Below are the code and all the weights of a small trained network. Each question names an input and a class and asks about switching units off, where a switched-off unit gives its printed mean instead of its output.

import numpy as np


def w(rows, s, z=0):
    codes = np.array(rows[::2]) - 128.0
    scale = np.full(codes.shape[1], s)
    scale[-1] = z or s
    return codes * scale


def f(y):
    return np.maximum(y, 0)


def log_softmax(a):
    a = a - a.max(-1, keepdims=True)
    return a - np.log(np.exp(a).sum(-1, keepdims=True))


def net(x, mask):
    res = np.array(x, float).reshape(1, 7) / 4 @ E
    y = f(res @ A[0][:, :-1].T + A[0][:, -1])
    res = res + np.where(mask, y, B[0][:, -1]) @ B[0][:, :-1]
    return log_softmax(res[-1] @ U[:, :-1].T + U[:, -1])


A, B = {}, {}
E = w([
[254,106,222,43],'x0',
[212,44,12,193],'x1',
[125,120,127,130],'x2',
[181,242,164,227],'x3',
[130,133,118,123],'x4',
[128,129,130,127],'x5',
[126,128,132,130],'x6',
],0.0067)
A[0] = w([
[172,98,100,180,101],'neuron 0',
[129,140,130,153,123],'neuron 1',
[108,84,138,110,104],'neuron 2',
[117,107,103,91,102],'neuron 3',
[56,171,184,106,72],'neuron 4',
[144,140,153,176,90],'neuron 5',
[101,67,138,109,80],'neuron 6',
[119,116,105,97,97],'neuron 7',
[113,126,128,128,253],'neuron 8',
[161,114,163,132,98],'neuron 9',
[154,171,125,148,87],'neuron 10',
[156,109,146,83,126],'neuron 11',
[151,174,127,165,98],'neuron 12',
[100,145,181,102,71],'neuron 13',
[2,130,87,194,76],'neuron 14',
[121,96,112,82,84],'neuron 15',
[98,138,132,126,86],'neuron 16',
[89,116,98,128,110],'neuron 17',
[160,158,137,168,85],'neuron 18',
[194,105,101,143,82],'neuron 19',
[84,171,165,104,142],'neuron 20',
[80,150,146,128,114],'neuron 21',
[82,91,122,94,125],'neuron 22',
[77,149,84,149,65],'neuron 23',
[82,63,132,77,146],'neuron 24',
[144,172,130,155,102],'neuron 25',
[98,142,167,132,88],'neuron 26',
[85,149,155,107,94],'neuron 27',
[153,86,64,179,85],'neuron 28',
[89,154,151,100,185],'neuron 29',
[109,144,133,110,192],'neuron 30',
[158,112,134,84,102],'neuron 31',
[134,101,113,168,114],'neuron 32',
[135,126,148,102,153],'neuron 33',
[174,96,81,143,82],'neuron 34',
[109,98,107,97,86],'neuron 35',
[64,170,71,145,121],'neuron 36',
],0.013,0.011)
B[0] = w([
[103,103,95,84,171],'neuron 0',
[100,132,157,145,145],'neuron 1',
[95,173,146,147,149],'neuron 2',
[86,173,133,145,148],'neuron 3',
[71,103,67,73,174],'neuron 4',
[62,172,153,132,148],'neuron 5',
[67,173,143,133,149],'neuron 6',
[82,176,140,139,139],'neuron 7',
[176,62,95,255,250],'neuron 8',
[135,147,187,87,149],'neuron 9',
[90,161,144,133,148],'neuron 10',
[160,144,164,126,172],'neuron 11',
[25,144,156,140,161],'neuron 12',
[113,123,86,48,153],'neuron 13',
[236,169,200,63,198],'neuron 14',
[79,193,156,133,150],'neuron 15',
[131,159,117,102,133],'neuron 16',
[130,138,169,129,150],'neuron 17',
[40,182,160,123,153],'neuron 18',
[92,129,117,50,162],'neuron 19',
[128,99,86,115,188],'neuron 20',
[142,82,95,90,156],'neuron 21',
[85,166,146,181,167],'neuron 22',
[177,164,164,56,150],'neuron 23',
[108,167,162,180,195],'neuron 24',
[35,172,147,154,157],'neuron 25',
[104,103,117,100,145],'neuron 26',
[115,115,73,89,152],'neuron 27',
[100,113,82,79,178],'neuron 28',
[138,75,82,140,199],'neuron 29',
[143,97,85,160,190],'neuron 30',
[130,189,182,119,157],'neuron 31',
[121,110,103,105,152],'neuron 32',
[203,106,125,140,168],'neuron 33',
[95,114,108,73,163],'neuron 34',
[55,178,152,139,145],'neuron 35',
[199,139,202,113,183],'neuron 36',
],0.0077,0.011)
U = w([
[225,155,255,39,114],'0',
[82,77,40,19,6],'1',
[146,89,132,200,254],'2',
[27,184,201,195,23],'3',
[171,82,118,201,199],'4',
[165,83,126,202,176],'5',
],0.0083,0.0058)

Each question gives the input, the list of numbers given to net, and the class t.
The units are the neurons (one row each of A and B). Each row of codes is followed by its name. A weight is (code - 128) times the scale printed after its matrix; where a second scale follows, it is the last column's (A, B and U).
mask holds one flag per neuron, in row order. A switched-off neuron (its flag False) gives its mean, the last column of its row in B, instead of its output. The means were averaged over made-up inputs and are rounded, as every weight is.
A unit's drop is (log p(t) with every unit on - log p(t) with that unit switched off) / (log p(t) with every unit on - log p(t) with every unit switched off).
The circuit of an input: a set's keep is (log p(t) with only the set's units on - log p(t) with every unit switched off) / (log p(t) with every unit on - log p(t) with every unit switched off). Starting from the 12 units with the biggest drops (on a tie, the unit counted first), units are removed one at a time, each time the one whose removal leaves the highest keep (on an exact tie, the one counted first), for as long as the keep stays at least 0.8.
units of the circuit, in order: the units of the circuit, biggest drop first
k most important neurons: the k neurons with the biggest drops, biggest first
drop of u: that unit's drop, to one decimal
input [-8,-3,8,-8,-2,-1,8], class 0: units of the circuit, in order -> neuron 14
input [-8,8,2,2,-1,7,4], class 0: units of the circuit, in order -> neuron 14; neuron 36
input [7,-8,2,-8,5,6,7], class 1: 2 most important neurons -> neuron 13; neuron 4
input [-8,5,-8,8,5,-2,7], class 0: units of the circuit, in order -> neuron 14; neuron 36
input [-4,8,1,3,7,2,0], class 1: units of the circuit, in order -> neuron 28; neuron 0
input [2,-6,4,-4,-8,-2,-2], class 1: 3 most important neurons -> neuron 4; neuron 13; neuron 27
input [-7,-1,1,-8,2,-6,2], class 3: 2 most important neurons -> neuron 22; neuron 24
input [-4,-6,6,-8,-8,6,-4], class 3: 2 most important neurons -> neuron 24; neuron 22
input [-8,-4,-1,-6,-4,-7,4], class 0: 3 most important neurons -> neuron 14; neuron 36; neuron 23
input [7,8,4,7,0,7,6], class 1: 2 most important neurons -> neuron 19; neuron 0
input [5,-3,1,-8,0,-5,-4], class 3: drop of neuron 5 -> 0.0
input [5,-6,-2,0,-1,8,-4], class 2: drop of neuron 23 -> 0.1
input [-5,1,-4,-5,-4,-2,-1], class 0: drop of neuron 36 -> 0.3
input [-5,-5,1,2,1,-4,0], class 0: units of the circuit, in order -> neuron 14
input [-7,4,-7,-1,-7,7,-5], class 0: units of the circuit, in order -> neuron 14; neuron 36
